Here are made-up elements, facts about them, and rows of numbers that follow some of those facts. Name the element behind each unnamed row.

How the elements are related:
ρ: belongs to class; φ: is of sort; Λ: points at
<1008> {ρ=e, φ=brudris, Λ=<71>, <1865>, <1141>}
<1012> {ρ=b, φ=skodrem}
<1034> {ρ=b, φ=brudris}
<1045> {ρ=d, φ=bunok}
<1046> {ρ=b, φ=brudris}
<1050> {ρ=c, φ=bunok}
<1051> {ρ=c, φ=brudris, Λ=<1790>}
<105> {ρ=b, φ=skodrem}
<1080> {ρ=c, φ=barir}
<1081> {ρ=a, φ=bunok, Λ=<1785>, <1330>, <551>, <176>}
<108> {ρ=a, φ=skodrem, Λ=<1877>, <1141>}
<1095> {ρ=c, φ=bunok, Λ=<1877>}
<1121> {ρ=c, φ=skodrem}
<1141> {ρ=a, φ=barir}
<1159> {ρ=a, φ=bunok}
<1189> {ρ=a, φ=pliklogros, Λ=<767>, <1421>, <1674>}
<1197> {ρ=c, φ=barir}
<1224> {ρ=c, φ=barir}
<1251> {ρ=a, φ=bunok}
<1255> {ρ=d, φ=skodrem}
<1258> {ρ=a, φ=barir, Λ=<1121>}
<1259> {ρ=a, φ=plino, Λ=<1507>, <424>, <1197>}
<1264> {ρ=d, φ=brudris}
<1269> {ρ=b, φ=plino}
<1284> {ρ=b, φ=barir, Λ=<694>, <908>, <645>, <152>, <1933>}
<1290> {ρ=d, φ=skodrem}
<129> {ρ=c, φ=barir}
<1300> {ρ=c, φ=pliklogros}
<1302> {ρ=d, φ=barir}
<1307> {ρ=d, φ=brudris, Λ=<848>, <645>, <517>}
<1315> {ρ=a, φ=bunok, Λ=<71>}
<1320> {ρ=b, φ=barir}
<1330> {ρ=a, φ=bunok}
<1334> {ρ=b, φ=bunok, Λ=<98>, <808>, <1517>, <288>, <442>, <1426>}
<1339> {ρ=a, φ=plino}
<1362> {ρ=a, φ=bunok}
<1385> {ρ=a, φ=pliklogros, Λ=<290>, <1121>, <1046>}
<1405> {ρ=c, φ=skodrem}
<1420> {ρ=b, φ=brudris, Λ=<19>, <230>}
<1421> {ρ=b, φ=barir}
<1424> {ρ=c, φ=brudris}
<1426> {ρ=b, φ=brudris}
<1428> {ρ=b, φ=plino, Λ=<1080>, <359>, <874>, <723>, <192>, <329>, <773>}
<1432> {ρ=d, φ=bunok, Λ=<52>, <1421>}
<1452> {ρ=b, φ=skodrem, Λ=<1339>, <642>, <660>, <230>}
<1463> {ρ=a, φ=skodrem, Λ=<431>, <362>, <105>, <1426>, <1046>}
<1466> {ρ=e, φ=barir, Λ=<1251>, <1045>, <1421>}
<1477> {ρ=a, φ=barir, Λ=<72>, <870>}
<1501> {ρ=a, φ=barir, Λ=<1928>, <683>}
<1507> {ρ=a, φ=barir}
<1517> {ρ=c, φ=plino}
<152> {ρ=a, φ=pliklogros}
<1532> {ρ=a, φ=barir, Λ=<767>, <1785>, <903>, <959>}
<1534> {ρ=e, φ=skodrem}
<154> {ρ=b, φ=plino, Λ=<1251>, <644>, <1880>}
<1552> {ρ=c, φ=brudris}
<1581> {ρ=e, φ=bunok, Λ=<1877>, <288>}
<1597> {ρ=b, φ=barir}
<1620> {ρ=a, φ=plino, Λ=<1901>, <623>, <377>, <1121>}
<1625> {ρ=c, φ=barir}
<1626> {ρ=c, φ=brudris}
<1631> {ρ=a, φ=barir, Λ=<1790>, <644>, <129>, <81>}
<1633> {ρ=b, φ=barir}
<1646> {ρ=a, φ=plino}
<1658> {ρ=a, φ=brudris}
<1661> {ρ=b, φ=barir}
<1667> {ρ=d, φ=bunok, Λ=<81>}
<1668> {ρ=b, φ=pliklogros}
<1674> {ρ=c, φ=skodrem}
<1686> {ρ=d, φ=skodrem, Λ=<1668>, <1625>, <411>, <424>}
<1694> {ρ=b, φ=skodrem}
<1698> {ρ=a, φ=skodrem, Λ=<782>}
<16> {ρ=b, φ=skodrem}
<1757> {ρ=e, φ=brudris}
<176> {ρ=b, φ=barir}
<1785> {ρ=d, φ=brudris}
<178> {ρ=d, φ=brudris}
<1790> {ρ=a, φ=brudris}
<1803> {ρ=b, φ=plino}
<1805> {ρ=d, φ=barir}
<1822> {ρ=a, φ=pliklogros}
<1852> {ρ=b, φ=barir, Λ=<178>}
<1865> {ρ=a, φ=skodrem}
<1877> {ρ=b, φ=plino}
<1880> {ρ=c, φ=plino}
<1901> {ρ=a, φ=barir}
<1928> {ρ=b, φ=skodrem}
<192> {ρ=a, φ=brudris}
<1933> {ρ=b, φ=barir}
<1939> {ρ=a, φ=barir}
<197> {ρ=c, φ=pliklogros, Λ=<1901>, <1034>}
<19> {ρ=b, φ=brudris}
<206> {ρ=c, φ=barir}
<227> {ρ=a, φ=brudris}
<230> {ρ=e, φ=pliklogros}
<241> {ρ=a, φ=skodrem, Λ=<1255>, <1822>, <152>}
<242> {ρ=a, φ=skodrem, Λ=<1320>, <45>, <1552>}
<262> {ρ=a, φ=brudris, Λ=<152>}
<280> {ρ=a, φ=bunok, Λ=<1877>, <178>}
<283> {ρ=b, φ=skodrem, Λ=<1224>, <416>, <45>, <790>, <1421>}
<288> {ρ=b, φ=skodrem}
<289> {ρ=c, φ=bunok, Λ=<227>, <833>, <81>}
<290> {ρ=a, φ=pliklogros}
<303> {ρ=b, φ=pliklogros, Λ=<723>, <290>}
<308> {ρ=b, φ=plino}
<329> {ρ=a, φ=brudris}
<334> {ρ=a, φ=barir}
<353> {ρ=a, φ=brudris, Λ=<1694>, <550>}
<357> {ρ=c, φ=pliklogros}
<359> {ρ=c, φ=barir}
<362> {ρ=a, φ=pliklogros}
<372> {ρ=a, φ=brudris, Λ=<405>, <152>}
<377> {ρ=c, φ=barir}
<405> {ρ=a, φ=pliklogros}
<411> {ρ=b, φ=barir}
<416> {ρ=a, φ=plino}
<424> {ρ=c, φ=bunok}
<431> {ρ=a, φ=barir}
<442> {ρ=a, φ=brudris}
<449> {ρ=d, φ=barir, Λ=<405>, <431>, <1694>, <1661>, <870>}
<44> {ρ=c, φ=barir, Λ=<377>, <1626>}
<459> {ρ=b, φ=barir, Λ=<1939>, <290>, <1012>, <683>}
<45> {ρ=b, φ=plino}
<485> {ρ=a, φ=plino}
<497> {ρ=a, φ=bunok, Λ=<1339>, <1865>, <623>, <485>, <683>, <308>}
<517> {ρ=a, φ=brudris}
<52> {ρ=b, φ=brudris}
<531> {ρ=c, φ=skodrem, Λ=<1405>, <782>, <16>}
<550> {ρ=e, φ=bunok}
<551> {ρ=a, φ=plino}
<623> {ρ=a, φ=brudris}
<637> {ρ=a, φ=plino, Λ=<405>, <1251>, <45>}
<63> {ρ=a, φ=barir, Λ=<176>}
<642> {ρ=c, φ=barir}
<644> {ρ=a, φ=plino}
<645> {ρ=c, φ=pliklogros}
<653> {ρ=e, φ=brudris, Λ=<1424>, <1224>, <773>}
<660> {ρ=c, φ=brudris}
<677> {ρ=d, φ=bunok, Λ=<1880>}
<683> {ρ=b, φ=skodrem}
<68> {ρ=d, φ=bunok, Λ=<1507>, <955>}
<694> {ρ=e, φ=skodrem}
<704> {ρ=d, φ=plino, Λ=<357>, <81>}
<71> {ρ=e, φ=brudris}
<720> {ρ=a, φ=bunok, Λ=<206>, <1633>, <362>, <1426>}
<723> {ρ=d, φ=skodrem}
<72> {ρ=c, φ=bunok}
<738> {ρ=e, φ=plino, Λ=<1668>, <1302>, <862>}
<741> {ρ=c, φ=brudris, Λ=<1300>, <876>, <16>, <1290>, <1320>}
<748> {ρ=b, φ=skodrem}
<751> {ρ=a, φ=brudris, Λ=<723>, <1597>, <1646>}
<767> {ρ=a, φ=skodrem}
<768> {ρ=a, φ=pliklogros, Λ=<694>, <1658>, <864>}
<773> {ρ=a, φ=bunok}
<782> {ρ=a, φ=brudris}
<790> {ρ=a, φ=bunok}
<808> {ρ=b, φ=skodrem}
<813> {ρ=a, φ=brudris, Λ=<1269>}
<815> {ρ=b, φ=brudris}
<816> {ρ=c, φ=barir, Λ=<72>, <1224>}
<818> {ρ=b, φ=brudris, Λ=<1264>, <1330>, <1269>}
<81> {ρ=e, φ=skodrem}
<833> {ρ=a, φ=brudris}
<839> {ρ=b, φ=plino, Λ=<815>, <1880>}
<848> {ρ=b, φ=bunok}
<862> {ρ=e, φ=brudris}
<864> {ρ=c, φ=bunok}
<867> {ρ=b, φ=brudris, Λ=<1362>, <1805>}
<870> {ρ=c, φ=brudris}
<874> {ρ=b, φ=barir}
<876> {ρ=b, φ=plino}
<877> {ρ=b, φ=skodrem, Λ=<1928>, <377>, <1517>, <1552>}
<897> {ρ=a, φ=brudris, Λ=<1757>, <1805>, <1159>}
<898> {ρ=c, φ=pliklogros, Λ=<660>}
<903> {ρ=a, φ=brudris}
<908> {ρ=b, φ=brudris}
<909> {ρ=c, φ=pliklogros, Λ=<1939>, <1633>, <1534>, <1050>}
<924> {ρ=a, φ=barir, Λ=<1939>, <357>, <1330>, <748>}
<933> {ρ=b, φ=skodrem, Λ=<1928>, <178>}
<955> {ρ=a, φ=plino}
<959> {ρ=a, φ=pliklogros}
<971> {ρ=a, φ=skodrem, Λ=<1362>, <874>, <1933>}
<978> {ρ=a, φ=plino, Λ=<152>}
<98> {ρ=a, φ=plino}

Some rows with their names:
<129>: -318 -326 202 107 60 -44 98 -85 38 200 -125 -12 300 49 -56 -129 -376 310
 149 -12 -22 -68 -198 -71 126 94 -158
<1259>: 411 6 -175 144 -377 -210 264 77 155 -238 197 204 -125 156 -216 92 129
 480 157 210 80 -302 -104 130 91 -107 79
<1189>: 225 394 -96 -8 -348 233 216 395 -17 33 274 -89 137 213 43 -12 -16 0 -70
 5 -21 -259 -158 284 161 -191 -225
<1532>: 233 150 -195 -157 -236 -65 321 247 129 -132 215 -183 125 260 -310 46
 -254 219 93 -75 -10 -349 -188 -26 -5 32 -73
<19>: 76 -11 -38 41 241 155 -360 -240 -80 38 -256 -260 -7 -45 87 -118 -6 -213
 36 117 -119 77 159 98 -197 42 107
<1790>: 113 159 -130 60 23 169 -225 -17 -400 427 -104 -165 76 -191 -55 -279 -12
 -174 -38 -306 -83 -28 -17 -61 118 -88 -50
<1517>: -150 -342 548 239 256 -108 176 -202 -64 -65 -257 559 47 -160 165 152 157
 436 -322 260 12 214 -14 47 168 124 -190
<154>: 430 -87 -30 131 -373 -214 189 -138 222 -326 3 8 254 154 35 245 -193 251
 -110 369 -37 -366 -149 282 -113 -307 -387
<353>: 282 376 -354 -178 0 69 203 144 66 111 15 -59 0 151 210 -54 54 -55 -188
 -172 199 -244 165 18 -63 23 -12
<362>: -21 153 277 98 -14 250 -55 156 -297 68 20 187 -66 -153 -6 53 242 -70
 -170 -113 -91 318 -18 64 80 95 -3
<1424>: -317 -83 -55 88 231 107 -146 -76 85 356 -165 84 105 -49 458 -274 -104 -9
 -29 -66 201 17 133 -133 59 -13 25
<815>: 152 44 -42 113 133 137 -301 -221 -124 200 -233 -296 146 -61 142 -81 -204
 -278 -37 5 -109 -7 159 14 -134 -132 -197
<748>: 155 -114 -18 58 196 54 -274 -276 -155 118 -337 -443 183 -104 -285 -61
 -134 -63 197 102 -222 -17 50 97 -246 -23 59
<442>: 122 276 -26 -112 203 215 -1 -49 -265 112 -241 -42 -62 -176 11 -66 261
 -173 -281 -247 -29 54 212 -140 68 198 51
<517>: 88 170 -299 96 -4 92 -230 -80 -193 291 12 -3 -97 -67 149 -182 75 -178 94
 -313 114 81 225 -107 -29 -68 192
<1269>: 185 -397 193 343 -107 -224 -232 -359 -197 -112 -100 53 82 -234 -334 151
 -17 226 143 385 -281 133 -152 147 32 -259 -104
<642>: -362 -272 266 105 235 5 59 -87 142 39 -111 81 128 77 4 -42 -156 336 65
 92 -46 117 -87 -90 82 235 145
<241>: 326 316 -456 -37 -136 -70 312 89 173 79 24 -65 -92 323 146 -17 80 26 65
 -216 304 -251 169 -1 -199 -41 180

Which element is each row?
No name comes twice in this set of rows, the named rows included.
422 354 -193 -267 61 28 486 189 178 -94 -51 -131 -87 219 4 84 237 123
 -285 -122 143 -212 236 -63 -120 179 114 -> <1463>
18 -87 259 99 -61 -59 100 26 -171 161 12 253 -194 -28 -113 203 115 -77
 -217 -422 39 227 36 -301 -17 212 -101 -> <431>
-204 -162 29 1 32 -98 434 155 434 86 -33 92 136 368 315 89 -283 284 -97
 12 147 -198 -112 -88 -68 11 -158 -> <816>
-11 70 208 240 -289 99 -100 132 -346 273 149 235 -78 -118 262 136 89
 -247 -235 -344 75 314 -60 0 87 -176 -199 -> <405>
117 97 -47 -46 -49 220 -60 -10 212 -366 93 -201 -80 326 127 114 74 -27
 162 369 -73 -1 63 347 -220 -99 219 -> <303>
-210 8 236 -22 394 185 -16 -129 -77 322 -370 93 175 -56 440 -202 21 -5
 -355 -70 81 58 171 -45 113 266 -119 -> <1552>
-149 148 98 -115 135 355 253 271 292 -153 28 -86 278 350 197 -190 -61
 430 -23 451 19 -228 -125 346 133 64 241 -> <909>
405 105 -60 -32 -108 -93 477 107 162 -504 115 312 -172 162 -303 213 297
 509 -137 237 67 -208 7 155 91 8 114 -> <1620>
127 201 19 -64 320 273 -145 -60 -264 124 -205 -28 -82 -234 -215 -149 301
 -138 -101 -215 -53 128 276 -103 58 238 295 -> <623>
488 89 -89 28 -453 -248 474 122 155 -218 164 320 26 155 43 271 -8 322
 -264 -18 159 -284 -82 119 70 -230 -414 -> <637>

Now the same elements, written a new way:
Some rows with their names:
<1933>: -59 141 -112 -287 -38 44 -158 223 -121 148 51 91 254 162
<1284>: 324 103 -169 -339 -249 128 63 111 5 68 -100 318 169 -157
<1259>: 196 -347 -67 -236 -148 -21 171 78 -52 -188 114 176 -115 -108
<704>: 153 -229 -39 104 -347 -102 226 -34 114 -102 68 -110 -39 -187
<1852>: 2 90 -140 13 -174 127 19 88 -273 72 -123 197 -203 -148
<1159>: 143 -115 31 -118 245 -62 -121 223 -43 -95 -76 -30 212 172
<790>: 148 -11 39 206 58 -44 -209 127 163 2 -64 -175 322 85
<442>: -219 101 -74 42 30 -70 -184 -172 -50 -113 157 47 -372 10
<449>: 323 140 -92 -36 -175 167 29 -71 88 221 -70 -139 82 -279
<405>: 35 161 250 65 186 -61 -226 124 464 38 -117 -61 147 234
<1258>: 78 26 -126 0 -56 161 -21 27 -334 105 -77 65 -283 -173
<862>: -245 -130 -58 -280 -55 -369 180 -97 -17 -52 125 -97 -142 103
<1466>: 181 16 -12 -32 -457 -110 108 -58 96 314 -121 -71 214 -367
<45>: -155 96 -74 105 -302 -69 -287 88 208 53 55 -36 253 70
<848>: 99 -4 -89 -140 120 -45 -60 297 -98 -154 -85 18 304 227
<1307>: 121 122 -128 -350 -64 -54 150 -242 288 -108 153 -2 -28 -89
<1424>: -54 166 24 -60 -10 -96 -74 -242 265 65 245 -246 -23 47
<1626>: -158 104 -72 -8 117 -19 -40 -268 -23 -38 163 -266 -333 94

Which element is each row?
No name comes twice in this set of rows, the named rows included.
-59 -31 -56 62 -326 -252 191 -117 199 -149 146 341 -206 -124 -> <818>
-16 -116 345 231 182 -101 148 87 205 89 -7 -175 -147 266 -> <357>
-186 21 -8 -34 26 -181 -63 -93 119 19 185 -16 -134 69 -> <782>
-91 -162 -136 -33 -217 -18 -11 170 -28 -192 54 84 43 66 -> <1803>
146 92 231 -145 237 -28 -110 84 380 -18 -99 72 65 196 -> <1822>
187 -63 43 -172 236 76 8 125 53 -40 9 -304 276 220 -> <864>
146 45 42 134 163 66 -141 70 135 11 -15 -404 300 182 -> <72>
-125 200 -138 -321 -55 -137 -136 -29 207 -57 165 135 153 183 -> <908>
-234 -233 -39 159 -224 -119 -28 192 -59 -21 76 -7 13 100 -> <1269>
-190 -2 7 -60 151 -52 56 -169 -60 -19 247 -178 -353 155 -> <660>
221 122 -68 -19 -109 -49 137 -379 255 -48 171 -81 -198 -209 -> <741>
7 120 222 -95 306 -34 -209 180 336 44 -62 -37 157 336 -> <152>
-197 -37 228 213 193 -53 -5 6 -51 163 6 104 431 -41 -> <767>
-345 -40 121 68 112 2 93 -132 -283 28 -235 -76 103 -102 -> <1534>
360 -6 218 139 -44 -97 111 -9 476 -27 -138 148 -28 -77 -> <1189>

